Here is a tiny trained network, its code and every weight. The questions are about switching its units off for an input and a class, where a switched-off unit gives its printed mean instead of its output.

import numpy as np


def w(rows, s, z=0):
    codes = np.array(rows[::2]) - 128.0
    scale = np.full(codes.shape[1], s)
    scale[-1] = z or s
    return codes * scale


def norm(h):
    return h / np.sqrt((h * h).mean(-1, keepdims=True) + 1e-5)


def f(y):
    return y / 2 * (1 + np.tanh(0.7978845608 * (y + 0.044715 * y**3)))


def log_softmax(a):
    a = a - a.max(-1, keepdims=True)
    return a - np.log(np.exp(a).sum(-1, keepdims=True))


def net(x, mask):
    res = np.array(x, float).reshape(1, 7) / 4 @ E
    u = 0
    for l in range(2):
        y = f(norm(res) @ A[l][:, :-1].T + A[l][:, -1])
        res = res + np.where(mask[u : u + 8], y, B[l][:, -1]) @ B[l][:, :-1]
        u += 8
    return log_softmax(norm(res)[-1] @ U[:, :-1].T + U[:, -1])


A, B = {}, {}
E = w([
[245,136,137,151,198,32,84,78,119,179,165,191],'x0',
[156,152,202,101,171,117,103,212,140,89,112,52],'x1',
[214,251,132,98,160,153,170,148,58,46,145,37],'x2',
[121,17,58,16,137,117,254,173,187,192,78,78],'x3',
[163,51,113,168,246,180,116,135,214,125,179,156],'x4',
[195,163,170,144,135,99,95,178,167,128,73,89],'x5',
[72,141,206,111,45,161,153,167,130,171,219,219],'x6',
],0.0075)
A[0] = w([
[110,163,142,113,66,147,196,53,102,164,165,120,51],'L0N0',
[1,181,161,107,50,226,173,174,112,92,138,77,112],'L0N1',
[47,165,174,154,59,201,218,138,145,119,89,95,90],'L0N2',
[43,38,71,106,171,130,177,176,177,178,153,117,162],'L0N3',
[198,177,198,172,121,189,11,139,134,165,170,177,71],'L0N4',
[139,45,48,174,222,231,72,142,146,130,201,181,55],'L0N5',
[66,98,105,171,46,122,198,69,90,196,88,201,125],'L0N6',
[112,19,14,50,151,160,171,116,155,205,78,189,1],'L0N7',
],0.0058,0.0083)
B[0] = w([
[142,82,226,138,103,67,163,142,149,150,134,131,132],'L0N0',
[114,126,129,105,68,234,218,188,104,95,130,122,251],'L0N1',
[107,140,112,70,131,179,118,118,167,88,145,106,192],'L0N2',
[110,105,136,106,144,161,216,126,145,138,82,163,254],'L0N3',
[110,248,173,138,184,65,153,161,172,98,117,228,167],'L0N4',
[89,90,164,161,222,144,181,2,96,80,189,121,174],'L0N5',
[122,143,76,88,99,86,65,59,151,147,123,122,214],'L0N6',
[101,183,246,203,117,98,100,149,101,54,147,129,181],'L0N7',
],0.0077,0.0062)
A[1] = w([
[222,169,85,134,207,115,122,137,68,101,72,2,33],'L1N0',
[119,30,184,117,120,76,139,188,160,183,54,112,2],'L1N1',
[89,92,38,137,49,100,43,109,119,127,134,140,56],'L1N2',
[209,175,168,211,165,124,29,172,145,116,151,192,34],'L1N3',
[117,201,232,155,63,185,69,189,26,60,161,93,29],'L1N4',
[115,38,131,160,202,133,137,112,154,180,162,104,47],'L1N5',
[181,167,139,55,123,58,154,97,49,193,202,151,13],'L1N6',
[177,80,142,98,120,107,140,106,97,147,162,150,85],'L1N7',
],0.0084,0.0059)
B[1] = w([
[212,202,30,2,198,95,45,43,112,38,11,31,255],'L1N0',
[204,115,167,215,127,118,54,233,143,231,79,58,167],'L1N1',
[74,147,123,108,98,97,44,114,55,183,60,149,156],'L1N2',
[154,144,199,140,206,78,166,172,52,168,91,197,204],'L1N3',
[65,122,151,215,91,169,21,140,114,46,254,49,255],'L1N4',
[120,70,63,204,116,112,52,86,207,73,187,84,188],'L1N5',
[231,139,60,97,92,118,171,193,110,153,206,159,172],'L1N6',
[155,155,52,165,93,145,170,99,118,119,198,75,134],'L1N7',
],0.0092,0.0053)
U = w([
[234,168,45,105,54,76,204,154,85,177,223,166,4],'0',
[192,28,137,200,145,92,100,224,212,211,49,42,68],'1',
[197,225,247,199,213,40,81,180,57,105,159,225,123],'2',
[62,205,184,154,30,195,64,205,58,25,219,40,147],'3',
[106,22,106,201,215,139,170,21,196,93,182,160,186],'4',
[57,59,107,21,39,226,253,195,163,132,65,118,164],'5',
[231,200,41,22,195,66,66,98,80,55,33,34,189],'6',
[46,117,68,109,28,47,53,48,71,221,54,203,41],'7',
],0.015,0.0026)

Each question gives the input, the list of numbers given to net, and the class t.
The units are the neurons (one row each of A and B). Each row of codes is followed by its name. A weight is (code - 128) times the scale printed after its matrix; where a second scale follows, it is the last column's (A, B and U).
mask holds one flag per neuron, layer by layer. A switched-off neuron (its flag False) gives its mean, the last column of its row in B, instead of its output. The means were averaged over made-up inputs and are rounded, as every weight is.
A unit's drop is (log p(t) with every unit on - log p(t) with that unit switched off) / (log p(t) with every unit on - log p(t) with every unit switched off).
The circuit of an input: a set's keep is (log p(t) with only the set's units on - log p(t) with every unit switched off) / (log p(t) with every unit on - log p(t) with every unit switched off). Starting from the 12 units with the biggest drops (on a tie, the unit counted first), units are removed one at a time, each time the one whose removal leaves the highest keep (on an exact tie, the one counted first), for as long as the keep stays at least 0.8.
circuit, biggest first: the units of the circuit, biggest drop first
most important unit: the unit with the biggest drop
k most important neurons: the k neurons with the biggest drops, biggest first
k most important neurons of layer l: the k neurons of layer l with the biggest drops, biggest first
drop of u: that unit's drop, to one decimal
input [8,-6,-4,-2,4,7,-5], class 2: most important unit : L1N3
input [7,-1,-5,8,-1,-6,-4], class 1: 2 most important neurons : [L1N1 L0N7]
input [7,5,-4,-4,-8,-7,-5], class 2: 4 most important neurons of layer 1 : [L1N3 L1N0 L1N6 L1N5]
input [0,-1,-5,-3,0,2,-5], class 7: circuit, biggest first : [L1N2 L1N0]
input [-8,-1,2,1,-8,-4,-4], class 5: 2 most important neurons : [L0N7 L0N2]
input [3,1,2,-5,-6,3,1], class 2: 2 most important neurons : [L1N3 L0N4]
input [-3,4,1,1,4,2,8], class 5: 2 most important neurons of layer 0 : [L0N7 L0N3]
input [-6,4,-2,2,8,-7,1], class 4: 2 most important neurons : [L0N5 L1N5]
input [6,-2,0,-4,-7,-5,1], class 0: 2 most important neurons : [L1N6 L0N7]
input [-4,3,6,4,-7,5,0], class 3: 3 most important neurons : [L1N4 L0N1 L0N6]
input [-6,-5,0,-3,-5,-4,-8], class 7: 2 most important neurons of layer 1 : [L1N2 L1N0]
input [8,-5,-2,-3,-7,6,-4], class 2: 2 most important neurons : [L1N3 L0N4]
input [0,2,-5,5,-1,-6,-3], class 1: 2 most important neurons : [L1N1 L0N1]
input [8,-8,5,2,-7,6,2], class 0: circuit, biggest first : [L1N6]
input [-3,-8,7,1,8,-6,-8], class 4: 3 most important neurons of layer 0 : [L0N5 L0N6 L0N3]
input [-1,0,-3,-8,-3,7,-1], class 2: drop of L1N3 : 0.5
input [8,-3,-5,7,-5,4,-7], class 1: drop of L1N1 : 0.8
input [0,0,-6,6,-4,6,0], class 1: drop of L1N1 : 1.0
input [-1,-3,-4,5,2,2,-5], class 1: drop of L1N1 : 2.3
